Below are the code and all the weights of a small trained network. Each question names an input and a target symbol and asks about switching units off, where a switched-off unit gives its printed mean instead of its output.

import numpy as np


def w(rows, s, z=0):
    codes = np.array(rows[::2]) - 128.0
    scale = np.full(codes.shape[1], s)
    scale[-1] = z or s
    return codes * scale


def f(y):
    return y / 2 * (1 + np.tanh(0.7978845608 * (y + 0.044715 * y**3)))


def softmax(a):
    e = np.exp(a - a.max(-1, keepdims=True))
    return e / e.sum(-1, keepdims=True)


def log_softmax(a):
    a = a - a.max(-1, keepdims=True)
    return a - np.log(np.exp(a).sum(-1, keepdims=True))


def net(x, mask):
    ids = ['Γαδεζλστφ'.index(c) for c in x.split()]
    T = len(ids)
    res = E[ids] + P[:T]
    q, k, v = (res @ M[0].T for M in (Q, K, V))
    z = softmax(np.where(np.tri(T) > 0, q @ k.T / 3**0.5, -1e9)) @ v
    res = res + np.where(mask[0], z, O[0][:, -1]) @ O[0][:, :-1]
    y = f(res @ A[0][:, :-1].T + A[0][:, -1])
    res = res + np.where(mask[1:9], y, B[0][:, -1]) @ B[0][:, :-1]
    return log_softmax(res[-1] @ U[:, :-1].T + U[:, -1])


Q, K, V, O, A, B = {}, {}, {}, {}, {}, {}
E = w([
[148,154,121,95,111],'Γ',
[117,192,132,97,136],'α',
[195,168,126,104,132],'δ',
[103,254,172,147,129],'ε',
[35,235,155,109,128],'ζ',
[93,191,145,149,86],'λ',
[76,133,117,92,87],'σ',
[181,93,112,119,53],'τ',
[157,183,133,145,104],'φ',
],0.015)
P = w([
[144,84,174,62,79],'0',
[134,125,170,126,57],'1',
[135,185,87,65,220],'2',
[137,130,167,77,43],'3',
[116,116,166,108,53],'4',
[124,149,60,127,156],'5',
[253,185,144,237,120],'6',
[114,126,170,94,42],'7',
[117,155,24,151,114],'8',
],0.018)
Q[0] = w([
[51,37,45,84,239],'head 1',
[113,147,161,6,32],'head 1',
[48,108,240,12,23],'head 1',
],0.011)
K[0] = w([
[102,95,55,219,172],'head 1',
[133,8,206,105,174],'head 1',
[106,92,242,139,182],'head 1',
],0.011)
V[0] = w([
[128,156,159,215,99],'head 1',
[247,48,126,155,117],'head 1',
[49,3,139,130,83],'head 1',
],0.014)
O[0] = w([
[99,79,219,117,157,40],'head 1',
[185,53,138,239,220,255],'head 1',
[252,222,174,143,164,160],'head 1',
],0.017,0.0068)
A[0] = w([
[43,126,65,92,166,165],'neuron 1',
[58,116,111,62,109,94],'neuron 2',
[163,100,101,141,197,44],'neuron 3',
[107,102,106,189,104,104],'neuron 4',
[91,80,107,112,162,123],'neuron 5',
[52,129,119,162,120,139],'neuron 6',
[179,152,217,47,98,2],'neuron 7',
[131,131,248,138,95,209],'neuron 8',
],0.013,0.0086)
B[0] = w([
[183,168,171,46,167,238],'neuron 1',
[96,99,123,237,182,234],'neuron 2',
[17,150,153,165,34,253],'neuron 3',
[172,106,124,136,94,164],'neuron 4',
[116,210,161,161,36,167],'neuron 5',
[159,142,86,135,139,186],'neuron 6',
[86,138,183,206,63,154],'neuron 7',
[93,45,194,1,165,196],'neuron 8',
],0.0096,0.019)
U = w([
[255,193,85,132,161,218],'Γ',
[100,194,65,105,29,234],'α',
[61,76,12,247,127,166],'δ',
[22,59,128,150,119,112],'ε',
[65,163,136,161,44,10],'ζ',
[114,126,171,81,48,76],'λ',
[198,201,163,111,54,22],'σ',
[152,129,196,213,126,68],'τ',
[163,26,145,79,167,218],'φ',
],0.0069,0.011)

Each question gives the input, a string of symbols that net reads in full, and the target symbol t.
The units are the heads (3 rows each of Q, K, V and O) and the neurons (one row each of A and B). Each row of codes is followed by its name. A weight is (code - 128) times the scale printed after its matrix; where a second scale follows, it is the last column's (O, A, B and U).
mask holds one flag per unit, heads first, then neurons. A switched-off unit (its flag False) gives its mean, the last column of its rows in O or B, instead of its output. The means were averaged over made-up inputs and are rounded, as every weight is.
A unit's drop is (log p(t) with every unit on - log p(t) with that unit switched off) / (log p(t) with every unit on - log p(t) with every unit switched off).
The circuit of an input: a set's keep is (log p(t) with only the set's units on - log p(t) with every unit switched off) / (log p(t) with every unit on - log p(t) with every unit switched off). Starting from all 9 units, units are removed one at a time, each time the one whose removal leaves the highest keep (on an exact tie, the one counted first), for as long as the keep stays at least 0.8.
circuit, biggest first: the units of the circuit, biggest drop first
most important unit: the unit with the biggest drop
top k neurons: the k neurons with the biggest drops, biggest first
drop of u: that unit's drop, to one decimal
input λ τ λ φ, target λ: circuit, biggest first	(head 1; neuron 8)
input δ φ σ α α τ, target Γ: circuit, biggest first	(neuron 3; neuron 8; neuron 2)
input φ δ σ Γ, target φ: top 2 neurons	(neuron 3; neuron 5)
input ζ ζ τ Γ, target ζ: circuit, biggest first	(head 1; neuron 7; neuron 2)
input φ τ δ α, target φ: circuit, biggest first	(neuron 3; head 1; neuron 5)
input φ τ φ φ δ, target φ: circuit, biggest first	(head 1; neuron 3; neuron 5)
input φ α λ φ δ, target φ: most important unit	neuron 3
input φ α τ τ Γ ζ, target Γ: top 4 neurons	(neuron 1; neuron 3; neuron 2; neuron 6)
input τ τ τ ε τ Γ τ τ α, target Γ: top 4 neurons	(neuron 1; neuron 3; neuron 6; neuron 2)
input α α τ τ τ δ δ, target τ: top 2 neurons	(neuron 3; neuron 1)
input ζ τ α τ τ Γ λ τ ε, target Γ: top 2 neurons	(neuron 3; neuron 8)
input σ φ Γ τ, target σ: circuit, biggest first	(head 1; neuron 7)
input τ τ α τ Γ, target τ: circuit, biggest first	(head 1; neuron 3)
input φ ε Γ δ Γ λ, target Γ: most important unit	neuron 1
input α λ τ φ τ δ σ, target φ: circuit, biggest first	(head 1; neuron 3)
input ε λ τ δ δ τ λ λ, target ε: top 2 neurons	(neuron 2; neuron 8)
input τ ε τ ε ζ α δ, target ε: circuit, biggest first	(head 1; neuron 2)
input ζ λ α ε φ ε δ α, target ζ: top 2 neurons	(neuron 7; neuron 2)
input τ α φ τ τ φ Γ α ζ, target Γ: top 3 neurons	(neuron 1; neuron 3; neuron 6)
input τ τ τ φ α, target τ: most important unit	head 1
input ζ φ φ, target α: top 3 neurons	(neuron 1; neuron 5; neuron 6)
input τ α φ σ α τ δ, target σ: drop of head 1	0.9
input τ α τ τ σ, target τ: drop of neuron 3	0.5
input λ ε ε α φ α τ, target α: drop of head 1	0.7
